Here is a tiny trained network, its code and every weight. The questions are about switching its units off for an input and a class, where a switched-off unit gives its printed mean instead of its output.

import numpy as np


def w(rows, s, z=0):
    codes = np.array(rows[::2]) - 128.0
    scale = np.full(codes.shape[1], s)
    scale[-1] = z or s
    return codes * scale


def f(y):
    return y / 2 * (1 + np.tanh(0.7978845608 * (y + 0.044715 * y**3)))


def log_softmax(a):
    a = a - a.max(-1, keepdims=True)
    return a - np.log(np.exp(a).sum(-1, keepdims=True))


def net(x, mask):
    res = np.array(x, float).reshape(1, 4) / 4 @ E
    y = f(res @ A[0][:, :-1].T + A[0][:, -1])
    res = res + np.where(mask, y, B[0][:, -1]) @ B[0][:, :-1]
    return log_softmax(res[-1] @ U[:, :-1].T + U[:, -1])


A, B = {}, {}
E = w([
[205,81,83,50,111,112,25,107,47,161,59],'x0',
[173,122,69,141,2,98,143,34,161,53,173],'x1',
[63,92,81,132,97,148,48,227,182,12,30],'x2',
[104,102,4,189,181,174,62,139,81,128,221],'x3',
],0.0074)
A[0] = w([
[172,220,165,165,149,71,155,80,66,222,202,27],'n0',
[97,146,195,94,223,152,159,191,57,219,138,71],'n1',
[44,188,173,228,134,111,238,116,225,182,236,75],'n2',
[248,161,92,150,19,40,162,7,117,90,223,15],'n3',
[179,154,157,123,138,79,173,36,62,227,215,13],'n4',
[170,137,229,68,91,85,190,120,146,132,58,57],'n5',
[246,102,116,83,132,93,67,94,48,196,107,33],'n6',
[241,70,100,14,106,110,37,83,56,207,75,113],'n7',
[128,125,34,253,175,171,72,78,40,178,254,41],'n8',
[159,197,210,58,86,35,195,95,167,183,84,3],'n9',
[127,149,172,97,236,137,147,184,67,208,111,83],'n10',
[184,196,164,134,136,64,163,64,91,248,220,83],'n11',
],0.0057,0.0019)
B[0] = w([
[77,174,93,206,129,67,50,216,123,76,35,210],'n0',
[36,50,72,74,24,166,169,19,204,209,149,226],'n1',
[248,193,209,208,229,241,194,42,166,102,169,245],'n2',
[31,4,38,53,63,157,166,9,238,235,142,247],'n3',
[85,169,86,204,59,52,34,195,151,57,14,227],'n4',
[200,130,98,35,126,23,139,238,32,117,181,221],'n5',
[205,186,239,190,201,199,223,74,152,120,184,208],'n6',
[176,204,207,206,209,245,163,70,202,57,129,254],'n7',
[207,141,89,2,167,12,201,220,13,161,226,214],'n8',
[198,139,111,28,155,55,193,164,47,167,211,226],'n9',
[44,35,53,84,47,169,149,35,207,228,111,219],'n10',
[72,171,95,223,97,91,58,213,165,46,40,235],'n11',
],0.0061,0.0073)
U = w([
[225,228,235,245,244,250,208,29,197,112,200,113],'0',
[38,162,80,215,82,56,18,228,182,26,21,254],'1',
[11,17,52,51,31,162,188,4,241,236,178,1],'2',
[235,163,100,7,187,1,210,218,12,186,254,25],'3',
],0.0068,0.0042)

Each question gives the input, the list of numbers given to net, and the class t.
The units are the neurons (one row each of A and B). Each row of codes is followed by its name. A weight is (code - 128) times the scale printed after its matrix; where a second scale follows, it is the last column's (A, B and U).
mask holds one flag per neuron, in row order. A switched-off neuron (its flag False) gives its mean, the last column of its row in B, instead of its output. The means were averaged over made-up inputs and are rounded, as every weight is.
A unit's drop is (log p(t) with every unit on - log p(t) with that unit switched off) / (log p(t) with every unit on - log p(t) with every unit switched off).
The circuit of an input: a set's keep is (log p(t) with only the set's units on - log p(t) with every unit switched off) / (log p(t) with every unit on - log p(t) with every unit switched off). Starting from all 12 units, units are removed one at a time, each time the one whose removal leaves the highest keep (on an exact tie, the one counted first), for as long as the keep stays at least 0.8.
circuit, biggest first: the units of the circuit, biggest drop first
unit that matters most: the unit with the biggest drop
k most important neurons: the k neurons with the biggest drops, biggest first
drop when u is switched off: that unit's drop, to one decimal
input [2,2,6,8], class 3: unit that matters most	n8
input [-1,-2,-1,-4], class 3: circuit, biggest first	[n3; n7]
input [-6,-8,4,4], class 2: 3 most important neurons	[n1; n10; n7]
input [2,-7,6,-4], class 2: circuit, biggest first	[n11; n10]
input [5,-3,-8,8], class 1: 4 most important neurons	[n4; n11; n0; n9]
input [-7,1,-5,-8], class 3: 4 most important neurons	[n9; n5; n7; n6]
input [6,-7,5,-2], class 2: 2 most important neurons	[n10; n2]
input [1,-2,-4,-4], class 1: circuit, biggest first	[n11; n4]
input [-4,-5,-4,2], class 2: 2 most important neurons	[n1; n10]
input [2,4,-4,1], class 1: circuit, biggest first	[n4; n11]
input [-6,3,6,-2], class 0: 3 most important neurons	[n4; n11; n2]
input [8,5,-2,-8], class 0: 3 most important neurons	[n7; n6; n8]
input [-2,-1,-1,-3], class 3: circuit, biggest first	[n7; n3]
input [-5,2,2,6], class 3: circuit, biggest first	[n8]
input [6,5,-8,3], class 1: 3 most important neurons	[n4; n11; n0]
input [-4,8,6,-1], class 2: 4 most important neurons	[n3; n11; n4; n0]
input [8,-1,-8,3], class 0: 2 most important neurons	[n6; n7]
input [4,-8,5,-6], class 2: 2 most important neurons	[n10; n1]
input [2,4,-4,-6], class 3: 2 most important neurons	[n9; n5]
input [8,-2,-5,1], class 0: 2 most important neurons	[n6; n7]
input [-7,5,5,1], class 0: unit that matters most	n2
input [2,-3,2,6], class 3: drop when n8 is switched off	0.3
input [4,4,1,-1], class 0: drop when n10 is switched off	0.5
input [8,-1,-4,-2], class 0: drop when n10 is switched off	0.0
